Each row is followed by its class.
[-20, 22, 4, 24, -39, 7, -16, 11, 63, -9, -6, -6, -16, -22, 28, 6, 43, -4, 31, -22, -17, -6, -11, -20, 16, -39, -20, -24, -11, 21, -7, 7, -20, -17, -33, -29, -5, 24, 4, -1, -34, 14, -1, -15, -2, 15]	H
[-19, -14, 14, -22, -44, -14, 2, -5, -31, 6, -2, -12, 23, -30, 11, -14, -5, 33, 14, -38, -17, 6, -7, 20, 0, 2, 12, -15, -10, 2, -33, 8, 19, -19, 41, -14, 4, 8, -16, 11, 2, 11, 0, 15, -2, -9]	H
[-20, -7, 7, 8, -16, -26, -7, -8, -3, 4, -2, -5, 34, -54, -12, -3, -17, 17, 7, -33, 15, 9, -14, -7, 8, -10, 13, -4, -6, 5, 5, 4, -11, 28, 12, 3, -8, -3, 12, 26, -41, -2, -17, 21, -8, -8]	H
[-11, -18, 12, -14, -8, -23, -2, -3, -11, 5, 1, 4, 21, -43, -3, 2, -13, 18, 10, -37, 8, 9, 1, 10, 12, -1, 7, -3, -6, 3, -40, 6, 25, -1, 36, 1, 0, 0, -4, 19, -22, 0, -8, 18, -2, -8]	A
[0, -16, 14, -26, 3, 19, -8, 0, -13, -3, -5, 22, 0, -28, -12, 14, -14, 13, 28, -36, 21, -6, 0, 9, 7, -14, 3, -8, -7, 13, -57, 7, 29, 11, 49, 7, 5, -3, -11, 0, -39, 35, 0, 1, -3, 7]	H
[6, -11, 10, -19, -40, 28, -10, 14, 16, -5, 3, 7, -9, -7, 29, 10, 23, 11, 14, -5, 20, -12, -7, 10, 13, -2, 18, -7, -9, 15, -53, 13, 36, -47, -1, -11, -9, 22, -13, -18, 13, 34, 4, 10, 1, 9]	A
[12, 7, -4, 7, -42, 29, -15, 24, 46, -6, 1, -5, -1, -30, 4, 3, 38, -21, 33, 20, 5, -8, -10, -1, 5, -1, 0, -19, -6, 0, -12, 12, -26, -41, -1, -14, -20, 16, 8, -19, -17, 39, -9, -18, 0, 3]	H
[24, 2, -5, -10, -21, -27, 3, 37, 26, 16, 1, 11, 15, 23, 3, 27, 5, 23, 14, -59, 14, -3, -6, -10, 23, -4, 0, 0, -14, -8, -96, 18, 16, -31, 21, -11, -5, 27, 5, 20, 29, 62, 11, 9, -11, -11]	H
[-6, -7, 7, 6, -28, -18, -7, 7, 28, -12, 4, -2, 17, -54, 4, 8, 5, 15, 20, -27, 13, 5, -11, -13, 13, -10, 11, -17, -7, 8, -29, 9, 8, -17, 8, -8, -12, 11, 3, 14, -36, 12, -13, 12, -4, -4]	H
[-8, -5, 13, -2, -43, 2, -10, 13, 30, -2, 3, 0, 15, -32, 23, 9, 16, 9, 17, -16, 23, -2, -16, -9, 21, -11, 23, -8, -9, 13, -26, 7, 6, -24, -11, -8, -7, 18, 2, 3, -16, 12, -6, 24, -1, -1]	H
[-5, 0, 11, -1, -35, -21, -6, 16, -1, -2, -13, -4, 16, -48, -16, 16, -8, 32, 36, -81, 5, 2, -12, 0, 0, -37, -9, -21, -16, 13, -63, 21, 19, 8, 39, -1, -10, 25, -1, 35, -49, 67, -9, -7, -13, -5]	H
[-7, 10, 15, 10, -54, -16, 8, 27, 9, -14, -10, 1, -1, 20, 21, 24, 5, 30, 4, -64, 11, -6, -8, -9, 4, -35, 9, -11, -15, 26, -33, 7, 37, 4, -33, -1, -10, 28, 1, 19, 9, 54, 8, 3, -12, 11]	H
[-5, -16, 10, -18, -58, -2, -7, 11, 5, 1, 0, -8, 9, -28, 25, -4, 18, 10, 18, -17, -10, 3, -9, 13, 9, 0, 14, -13, -9, 7, -56, 13, 18, -49, 16, -28, -8, 22, -12, 0, 7, 19, 2, 8, 1, 1]	H
[-3, 22, -2, -13, -28, 30, -19, 10, 54, 6, 0, 8, -6, -16, 15, -6, 34, -8, 44, -15, -22, 5, -11, -15, 28, -17, -30, -21, -8, -3, -65, 13, -48, -30, 35, -35, 11, 13, -5, -5, -8, 19, 9, -17, 2, -2]	H
[10, 10, 8, 17, -26, -44, 5, 44, 33, -5, -4, 3, 4, 48, 28, 35, 8, 29, -4, -66, 18, -5, -3, -27, 21, -25, 8, -3, -12, 14, -60, 10, 40, -12, -46, -16, -12, 42, 5, 22, 34, 52, 15, 14, -11, 2]	H
[-10, 6, 8, 1, -32, 13, -12, 10, 20, -4, 1, 3, 0, 4, 27, 7, 9, 8, 3, -12, 16, -5, -8, -8, 12, -18, 15, -7, -3, 15, -5, 4, 6, -8, -27, -6, 3, 15, -1, -2, 5, 11, 5, 10, 1, 11]	H
[7, -10, 15, -25, -4, 26, -13, 5, -12, -2, -6, 20, -3, -22, -6, 10, -5, 18, 27, -35, 16, -6, -5, 11, 5, -22, 4, -10, -6, 14, -64, 15, 35, -4, 46, 3, -3, 6, -15, 0, -27, 42, 1, 2, -3, 4]	H
[6, -20, 15, -4, -44, -6, -6, 27, 58, -9, 9, 6, 7, -81, 10, 25, 24, 6, 44, -30, 31, -5, -12, -14, 32, -14, 14, -9, -11, 18, -87, 21, 31, -65, 20, -22, -16, 36, 0, -3, -58, 33, -14, 22, -8, 1]	H
[3, -15, 14, -18, 8, 7, -6, 4, 4, -1, -2, 21, 6, -44, -16, 17, -14, 9, 28, -36, 29, -1, -1, -4, 16, -15, 2, -3, -8, 12, -70, 11, 37, -4, 52, 8, -1, -2, -6, 5, -44, 23, 1, 15, -1, -3]	H
[-14, -8, 18, -8, -10, -22, -1, 0, -18, -2, -7, 2, 11, -30, 0, 4, -15, 24, 10, -50, 10, 9, 1, 3, 1, -22, 5, -7, -8, 13, -39, 4, 26, 10, 24, 0, 3, 5, -8, 27, -23, 7, 1, 11, -7, -2]	H
[-16, 27, 4, -7, -24, 4, -18, 6, 60, 9, -6, 0, -5, -39, 7, 1, 34, -4, 55, -38, -38, 11, -6, -20, 28, -28, -47, -27, -13, 8, -74, 18, -48, -24, 42, -46, 9, 10, -6, 12, -41, 20, 8, -25, -3, -5]	H
[9, -14, 3, -21, 15, -4, -3, -6, -13, 6, -1, 9, 19, -40, -29, 3, -29, 2, 23, -25, 13, 5, -2, 7, 11, 5, -4, 4, -1, -7, -51, 9, 4, 2, 67, 5, 4, -10, -3, 6, -29, 14, -7, 8, -1, -10]	H
